Each row has a name. Each piece below is followed by the name of the row it came from, unless a question asks for something else. Each question is about the rows just above it. Places in a row count from 1.

Columns, left to right: U E F K D L B Y
[ -1 -43 -16  -2 -12 -11 -19  58] -> J_714
[-29  -4  22  -4  -7 -28 -27  26] -> J_480
[-43 -12  27  28  30 -44  -2 -28] -> J_322
[-39  14 -36 -24  -3 -29  29  11] -> J_638
Row and place of [22] in the named rows:
J_480, 3
The entry that follows [-44]:
[-2]
[-11] is at row and place
J_714, 6
[26] is at row and place
J_480, 8
Row and place of [28] in the named rows:
J_322, 4
[-3] is at row and place
J_638, 5

Columns, left to right: J C X P W
[-22  24  32  -7 -54] = J_311
[ -5   5  28  -6 -28] = J_638
[-29  12 -22 -38 -46] = J_438
[ 52  10  53 -45  -6] = J_272
The row named J_311:
[-22  24  32  -7 -54]
Shared by J_311 and J_438:
[-22]

Columns, left to right: H S T R N V Z G Q
[ -1   2   1 -19 -16  -2 -20  17  -3] -> J_13
[ 30  23  21 -29  29  24 -11  -4  18] -> J_638
[27  1 12 18  3 18 10 -7 11] -> J_734
[ -3 -45 -16  31 -26 -14  25  18 -25] -> J_590
[ 36  17  13  21   2  -1 -38   4  11] -> J_714
[-18  10  17  -8  -6   4  36 -11   5] -> J_480
The row named J_638:
[ 30  23  21 -29  29  24 -11  -4  18]
What comes right after [12] in the named rows?
[18]

Columns, left to right: zatek Zogi fiba nale Mur tonas
[-28 -44 -33  41 -20 -16]  J_311
[ 32 -15  -6  -9  19 -28]  J_638
[-14  19 -34   3   1  44]  J_590
Right after [-33] comes
[41]
[-16] is at row and place
J_311, 6

Columns, left to right: mul kuru Nake Zepa Pim basiz tekel fadam kol nobe
[ 12  22   2  -6   7 -23   7 -29  32  -7]  J_638
[ 39   8  20  27  -8 -17 -41   4 -39 -20]  J_781
[ 41  -7  11  36  -6 -10  23 -14 -35   0]  J_590
[ -5 -28 -26  14 -14  29  -3  32 -55  22]  J_311
[-37  24 -31 -48  15  11   5  21  20 -26]  J_272
[  8   5 -31  -7 -35   4 -11  30 -42  15]  J_438
[-21  -9  23  -5  21 -10  41  30  41  -2]  J_734
[ 35  22   9   9   4  23  34 -48  15  10]  J_681
[-37   1 -25 -30  28  44 -24   8   3  12]  J_322
Right after [-8] comes
[-17]
The row named J_734:
[-21  -9  23  -5  21 -10  41  30  41  -2]
Where in the named rows is [24]?
J_272, 2
[ -5 -37] is in which column, read top down?
mul
Where in the named rows is [-55]?
J_311, 9
Right after [-25] comes
[-30]
Where in the named rows is [36]?
J_590, 4

Columns, left to right: gof Dovi nimiz lupo nin Nub vavap Samel Rupo goso
[  3  -8  37 -16 -49   2  39   8   5 -20]  J_681
[  5  -9  26 -12 -31  24  24   7  -1 -15]  J_438
[  3   7 -14  10  18 -16 -14  -4   2   9]  J_480
[-1  0 -5  1  4 -2 -8 -5 -1  1]  J_734
[ 0  0  9  1  4  5 12  5 -1 -2]  J_322
Which column holds [-14  -8  12] top down?
vavap
Which value is in both J_438 and J_681?
[5]
Shared by J_322 and J_480:
[9]
Where in the named rows is [37]?
J_681, 3
Which column holds this, read top down? [-1 -1]
Rupo

Columns, left to right: pum vom gov vesi bep nusur tar Bupez
[ -8   6   5 -16  -2  18 -13   0] : J_438
[  3   0  19  -8  10  -9 -19  -2] : J_638
[ -2   2   4  51  19  17 -21   9] : J_714
[ -8 -17   6  19  21   2   5  33] : J_781
[ 11  20  -5  14  -3 -13 -18 -12] : J_480
[ 20 -13 -21 -26  -2  -7  49  14] : J_590
[-28  -6  15  23   1   6  22  18] : J_13
The row named J_638:
[  3   0  19  -8  10  -9 -19  -2]
asked: [ -8 -17   6  19  21   2   5  33]
J_781
[-13 -19 -21   5] is in which column, read top down?
tar
What comes right after [-3] in the named rows?
[-13]
Right after [15] comes
[23]
The entry that follows [23]:
[1]

Columns, left to right: goz Zotib dagi lisam nef
[-1 -1  0 -1 -1] -> J_322
[  8   3 -12   6  12] -> J_480
[-30 -13  43 -22 -43] -> J_781
[ 13   5 -19  10  19] -> J_13
[ 38  17 -55  28  55] -> J_638
[-27 -12  40 -20 -39] -> J_438
[-30 -13  43 -22 -45] -> J_681
[ -8  -4  11  -5 -11] -> J_590
[-2 -1  2 -1 -3] -> J_272
[-1 -1  1 12 -1] -> J_714
The entry that follows [0]:
[-1]
[ 12 -43  19] is in which column, read top down?
nef
Where in the named rows is [-43]?
J_781, 5
Which column holds this, read top down? [  0 -12]
dagi

Columns, left to right: Falis kelu Rir Pizon voz nonin
[-44  -3 -19 -43  -9 -33] : J_734
[ -2  -6 -43  -6 -20   8] : J_714
[ -2  -6 -43  -6  24   8] : J_13
[27 -3 -3 13 10 -6] : J_681
The row named J_734:
[-44  -3 -19 -43  -9 -33]
Row and place of [27] in the named rows:
J_681, 1
[24 10] is in which column, read top down?
voz
Which column holds [-20  24] top down?
voz
The one value in J_714 and J_734:
[-43]
[-19] is at row and place
J_734, 3
Which column holds [-6 -3] top down?
kelu

Columns, left to right: nefo nalid mekir gogo mulil ruke puf Lilub Novib
[ 25  -4 -11   8  15  20  17   3  -9] = J_781
[ -2  25   8  21  -2 -27 -31   0 -11] = J_311
[ 39  32 -18 -19 -33 -50  -4  17 -19] = J_272
[ -7  12  -3 -39  -9  29 -24  10 -29] = J_438
[ -9 -12  25 -35  33  13 -13   7  17] = J_590
[ 25  -4 -11   8  15  20  17  12  -9] = J_638
[-39  32 -18 -19 -33 -50  -4  17 -19] = J_681
[  3 -26  14 -28  14 -20  18  34 -10] = J_480
[ 37 -28 -29  21  43  10 -18  11 -42] = J_13
asked: [ -2  25   8  21  -2 -27 -31   0 -11]
J_311
Which column holds this, read top down? [ -4  25  32  12 -12  -4  32 -26]
nalid
The row named J_480:
[  3 -26  14 -28  14 -20  18  34 -10]
The entry that follows [11]:
[-42]
What comes right after [-31] in the named rows?
[0]
Which value is in both J_781 and J_438?
[-9]

Columns, left to right: kosu Mol zez Saf
[ 39  25 -47 -42] : J_13
[-43 -41 -50 -43] : J_480
[24  8  8  7] : J_322
[-28 -12 -15 -13] : J_438
[-21 -12 -13 -11] : J_272
[39 25 31 26] : J_734
[ 9 13 15 13] : J_681
Which column holds this, read top down? [  8 -12]
Mol
What comes right after [-41] in the named rows?
[-50]
The row named J_681:
[ 9 13 15 13]

Columns, left to right: Sazav bune Pabu ged pini Baziv Seda mobo pagol sido
[ 60 -29 -20 -24   0  25 -20   1   9   4] -> J_590
[ -9  -1   6 -24  -7 -16  -9  -5   2 -17] -> J_681
[ -2   8 -15  18 -36   2   2 -11 -24  12] -> J_13
[-13  -8 -19  -1  -6  18 -13  -5 -36   9] -> J_272
[ 28  25 -18  31 -10   2  13  -3  14  -7] -> J_781
[-10] is at row and place
J_781, 5
Which row holds [ -9  -1   6 -24  -7 -16  -9  -5   2 -17]?
J_681
[12  9] is in which column, read top down?
sido
Where in the named rows is [-8]?
J_272, 2

Columns, left to right: Fama gitub kop keto rera peta roke vapi
[ 25 -34 -25  -5 -42 -45  25  35] -> J_734
[-25  -7  -4  19  10   3   8  -4] -> J_438
[-20  -5  -1 -14  15   8   2  -8] -> J_714
[ 22  58   0  22  -7  -1 -18   5] -> J_322
[  6  -1   5   2 -10  -4  -1   0] -> J_480
[ 19  28   7  -8  -9 -51 -12  22] -> J_681
[  6  -9  12 -20   8 -10  -9   8] -> J_638
Which column holds [ 19 -14  22   2  -8 -20] top down?
keto
[28] is at row and place
J_681, 2
Row and place of [-42] in the named rows:
J_734, 5
[-45   3   8  -1  -4 -51] is in which column, read top down?
peta
The row named J_681:
[ 19  28   7  -8  -9 -51 -12  22]

Columns, left to right: lono reved zubi Bokiz Vob zita refa tukir tiv
[ -2  33  45  27 -22 -14  49   5  -8] = J_590
[ -3  17  53  26 -25  52  33   7  18] = J_13
[ -2  17  45  27 -22 -14  39   5  34] = J_272
Row and place of [49] in the named rows:
J_590, 7
[53] is at row and place
J_13, 3
Which column holds [-3 -2] top down?
lono
Shared by J_13 and J_590:
[33]
Which value is in both J_13 and J_272?
[17]
Which column holds [-22 -25] top down?
Vob

Columns, left to right: fibuk mivop zib faduz
[ 29 -36  20   6] -> J_590
[-30 -31 -15  -4] -> J_781
[ 29 -36  20   5] -> J_734
[ 29 -36  20   5] is in which row?
J_734
[-15  20] is in which column, read top down?
zib
The row named J_590:
[ 29 -36  20   6]

Columns, left to right: gat nof daki mepe
[ 33 -25 -19 -52]  J_480
[44  4 -4 -3]  J_322
[ 32 -31 -21   5]  J_311
[ 21   6   6 -59]  J_13
The row named J_311:
[ 32 -31 -21   5]
asked: [ 21   6   6 -59]
J_13
Which column holds [ -3   5 -59] top down?
mepe

Columns, left to right: pir zupa Gud roli radat
[ 17 -53  48 -55  48]  J_438
[ 49  17  48 -29 -54]  J_322
[-40  43  17  49   6]  J_13
[ 32 -39  34  32  -6]  J_638
[48 17 34] is in which column, read top down?
Gud
Which row holds [ 49  17  48 -29 -54]?
J_322
Which column holds this, read top down? [ 17  43 -39]
zupa
Right after [-53] comes
[48]
Which column holds [17 34] top down?
Gud
The row named J_322:
[ 49  17  48 -29 -54]

Columns, left to right: vez Naz vafov ruk Sal Mez livoz Lipab
[ 57  17 -55 -59 -23  30  15  15]  J_438
[ 14  -8  10   6   8 -15   8  12]  J_734
[ 13  -2 -41 -53   6  13   9 -60]  J_480
[ 14  -8  15   6   8 -15   8  10]  J_681
Row and place of [-59] in the named rows:
J_438, 4
The row named J_438:
[ 57  17 -55 -59 -23  30  15  15]
[-2] is at row and place
J_480, 2
Which column holds [9 8] top down?
livoz
Which column holds [-23   8   6] top down?
Sal
Right after [9] comes
[-60]

Columns, left to right: poz komi mura Buze
[-37 -49  16  11] = J_438
[ -2 -30 -18 -24] = J_480
[  9 -45 -18 -48] = J_272
[ 22   9 -29 -31] = J_638
[  2 -41 -13 -41] = J_590
[ 24 -18 -30 -46] = J_322
[ 22 -13 -29 -44] = J_714
[  9  -1 -21 -31] = J_781
[ -6 -44  -3 -29] = J_311
[-46 -33 -12 -24] = J_681
Which value is in both J_322 and J_681?
[-46]
The entry that follows [-21]:
[-31]
Which value is in both J_272 and J_322?
[-18]

Columns, left to right: bega fov tez mos guta gupa Tig det
[  9 -48   7   4  11   3   5   7] = J_590
[ -3 -44  -9  -4   0   8  -7   4] = J_714
[-13 -28 -10   1 -11   8   0 -11] = J_272
[-22 -24 -24   3   4   7   0 -21] = J_438
[ -2  26  -8  -1  -4  -6  -2 -10] = J_13
[-10   6 -13   0 -12  14  -1 -21] = J_681
[ 2 26  5 -1 -1 -5 -1 11] = J_781
[ -4 -42   3   3   0  16   4  12] = J_638
[ -7  29  -7   6  -6  11   8 -18] = J_322
[  6   0   9  -1   5 -18  -1  13] = J_734
Which column holds this, read top down? [ 26   6  26 -42  29]
fov
[13] is at row and place
J_734, 8

Columns, left to right: Lapok Mefum numu Nagi
[ 38  -7 -11  -8] : J_714
[-39   3 -13 -14] : J_438
[47 27 -2 20] : J_13
[-13   3 -13 -14] : J_734
The row named J_13:
[47 27 -2 20]
Which column holds [ 3 27] top down?
Mefum
asked: [47 27 -2 20]
J_13

Columns, left to right: Zotud fuv Tufu mam nubor zeram Tapet Gili
[ 13   6 -15 -59  30 -25  -1   4] = J_714
[-16  45 -41  12   3  -4  30   2] = J_734
[ 36  13 -37 -32   8 -22  -4  23] = J_438
[ 25  24 -60  -2   5  -9 -11   5] = J_311
[-25  27 -37 -18 -38 -17 -16  -8] = J_13
Right after [45] comes
[-41]
Shared by J_714 and J_13:
[-25]
Shared by J_734 and J_714:
[30]
The row named J_438:
[ 36  13 -37 -32   8 -22  -4  23]
The row named J_714:
[ 13   6 -15 -59  30 -25  -1   4]
Right after [-9] comes
[-11]

Columns, left to right: nusep rog Sopad mok vufa tado
[-60  38 -33   7 -55 -55] = J_311
[  9   3 -33  -5  -4 -36] = J_272
[ -4 -35 -34 -16 -22 -18] = J_438
Which column holds this, read top down? [-33 -33]
Sopad
The row named J_272:
[  9   3 -33  -5  -4 -36]
The row named J_438:
[ -4 -35 -34 -16 -22 -18]
The one value in J_311 and J_272:
[-33]
What comes right after [-35] in the named rows?
[-34]
Which column holds this, read top down? [ -4 -22]
vufa
Which column holds this, read top down? [-55 -36]
tado

Columns, left to right: satuk Nebip mep Busi kosif Tis
[-20 -33 -17 -15 -22 -13] = J_681
[-17 -38  13  -4 -20  -6] = J_638
[-17 -38  13  40 -20  -6] = J_13
[ 19 -29 -41 -43  29  34] = J_781
[ -1 -24 -17 -23  -4   4] = J_322
[ 26  13  -1 -18  16  22] = J_734
[ 19 -29  12 -17  -6  -5] = J_272
What comes right after [26] in the named rows?
[13]
[-17 -38  13  -4 -20  -6] is in which row?
J_638
Which column holds this, read top down? [-33 -38 -38 -29 -24  13]
Nebip
The one value in J_272 and J_681:
[-17]
The entry that follows [-18]:
[16]
Right after [40] comes
[-20]

Columns, left to right: dere dosez sak vezim
[  9  -2 -10  -5] -> J_734
[-14  24 -14 -11] -> J_322
[ -5  -5 -49 -26] -> J_681
Which column holds this, read top down? [-11 -26]
vezim
What comes right after [9] in the named rows?
[-2]

Columns, left to right: lunof Miz bakep seneb loku varu
[-15  22  15   4  22 -11] : J_734
[ 36  -1  16  -6  -2 -18] : J_480
[ -9  -4  11 -11  -9 -11] : J_714
[ 31  13  32 -16  -7  -4] : J_638
[-22  -9  -5  -4 -11  31] : J_272
[ -8 -18  -7  19  -8 -17] : J_322
[  0  20  32 -12  13  -5] : J_590
[  2 -12  10 -18 -19  40] : J_681
The one value in J_638 and J_714:
[-4]
The row named J_714:
[ -9  -4  11 -11  -9 -11]
[15] is at row and place
J_734, 3
Shared by J_322 and J_638:
[-7]
The entry that follows [-6]:
[-2]
Where in the named rows is [-6]?
J_480, 4

Columns, left to right: bukur volop losut Dupig Paren Rolu Seles Mifal roge san
[  9 -45  -8  -1  49  -6 -46   7  33  21]  J_322
[ 46 -46 -24  -7   7 -49  -6  -5 -41 -34]  J_590
[-36 -28 -25  52 -23 -50 -46  17   3 -46]  J_311
[-10  41  15  14 -33   5 -21  28 -22  -4]  J_681
[ 38 -50  41  27 -12  25   0 -32 -23 -21]  J_781
[15] is at row and place
J_681, 3
Shared by J_590 and J_311:
[-46]
The row named J_681:
[-10  41  15  14 -33   5 -21  28 -22  -4]
[52] is at row and place
J_311, 4

Columns, left to right: ton Suset tel sepe Dol sikas Vid sef
[-14  27 -37 -53 -54  19  22  34] : J_734
[ 33   4 -24   4  22  17   9  39] : J_638
[-56 -16  -1 -40 -40 -41 -52  25] : J_781
[-56 -16  -1 -40 -40  26  -2  -1] : J_322
Right after [-24] comes
[4]
Row and place of [-37] in the named rows:
J_734, 3
The row named J_781:
[-56 -16  -1 -40 -40 -41 -52  25]

Columns, left to right: boga Fem keka Gep Ruton seme Mopa vusa zuvoz
[ 14   0   1 -58  18  25 -12  -6 -28]  J_714
[ 14   0   1 -58  18  25 -12  -6  13]  J_681
[ 35 -11  -1  44  18 -35 -12  -1  -8]  J_781
[ 21  21  16  11 -14  42  10  -8 -21]  J_590
[ 14 -18 -20 -18  10 -32   0 -11  -9]  J_311
[-11   3  23  25  24  27  -7 -11  11]  J_480
[-21  -1 -20 -22  -1 -23   5 -22   7]  J_734
The entry that follows [5]:
[-22]
Shared by J_681 and J_480:
[25]
The row named J_734:
[-21  -1 -20 -22  -1 -23   5 -22   7]
The row named J_781:
[ 35 -11  -1  44  18 -35 -12  -1  -8]

Columns, left to right: Siges gubi nes voso
[ 28   7   5 -16] : J_590
[22 17  1 -9] : J_781
[  7 -26   1  -2] : J_681
[-1 14 44  0] : J_714
[ 46  19  25 -27] : J_638
[30 40 -5 -4] : J_13
[ 24  28  41 -27] : J_438
[ 0  9 25  0] : J_272
[18  2  3 -5] : J_480
[ 48  20  19 -18] : J_734
[ 33  -2  19 -19] : J_311
Where in the named rows is [41]?
J_438, 3
The entry that follows [30]:
[40]

Columns, left to right: fefi Lado kufo lamaf
[-22   0   9   4]  J_480
[12  5 -6 10]  J_272
[ 36 -13 -16 -29]  J_322
[-35   0   9   4]  J_681
[ 28 -12 -11 -20]  J_590
[ 24  -1 -12 -15]  J_13
[-57  -2  20 -12]  J_438
[-26   4   8   8]  J_734
[-40   0  20  14]  J_781
[ 12   5  -6 -11]  J_714
The row named J_714:
[ 12   5  -6 -11]
Which value is in both J_13 and J_438?
[-12]
[-29] is at row and place
J_322, 4

Columns, left to right: Disel dovat zibug gevi lus vebit nomug
[ -7  -6 -17   7   7  29 -23] : J_322
[ -6  -7 -16   2   7  28  -9] : J_311
[ -5 -15   7 -17  30  10 -57] : J_781
[ -2  -6 -11 -12   7   4  22] : J_590
[ -7   2  -4 -13  -3  11   9] : J_438
[ -3  -9  -6   2  25 -36  30] : J_480
[ -4  -6   3   8   9 -24  19] : J_734
[ -5  -1 -10 -14  -2  14   6] : J_681
[ -1  -8  -3   6  31 -44  21] : J_714
[ -7  -6  -9 -10   4   2  19] : J_272
[ -3  -4  -9 -17  -2   7   2] : J_13
[ -7 -13   4  14 -29  25 -16] : J_638
asked: [ -7 -13   4  14 -29  25 -16]
J_638
[ 11 -36] is in which column, read top down?
vebit
Which column holds this, read top down? [-5 -2 -7 -3 -4 -5 -1 -7 -3]
Disel
The row named J_638:
[ -7 -13   4  14 -29  25 -16]
The entry that follows [29]:
[-23]

Columns, left to right: Zunuf Todu Lafo vuk
[ 48 -31  -1  -3] = J_311
[ 36 -24  17 -13] = J_734
[ 0 -5  1 -1] = J_714
[ 48 -31  17 -15] = J_438
[ 36 -24  16 -12] = J_322
Shared by J_311 and J_714:
[-1]
The row named J_714:
[ 0 -5  1 -1]
Which column holds this, read top down? [ -5 -31]
Todu
Right after [16] comes
[-12]
[17  1] is in which column, read top down?
Lafo

Columns, left to right: lof geliz moba dumu dus Kiziz beke
[  9  -5  -5  12 -30 -16 -28] = J_734
[ 53  15  17  13 -53 -20  19] = J_311
[ 18  -5  -5  12 -30 -16  17] = J_638
The row named J_638:
[ 18  -5  -5  12 -30 -16  17]
The row named J_734:
[  9  -5  -5  12 -30 -16 -28]
Where in the named rows is [19]?
J_311, 7

Columns, left to right: par Novos Mupom pedus Suvi tigi Daneb bod rukos piben
[ 19  30   2 -17  -4  -8   2  34 -33  28] : J_480
[ -4 -24  10 -51  19 -18  -8  21  -3   5] : J_590
[ 18 -19  43  13  30 -31  33  -3  -2  37] : J_13
The one value in J_480 and J_13:
[30]
Shared by J_13 and J_590:
[-3]

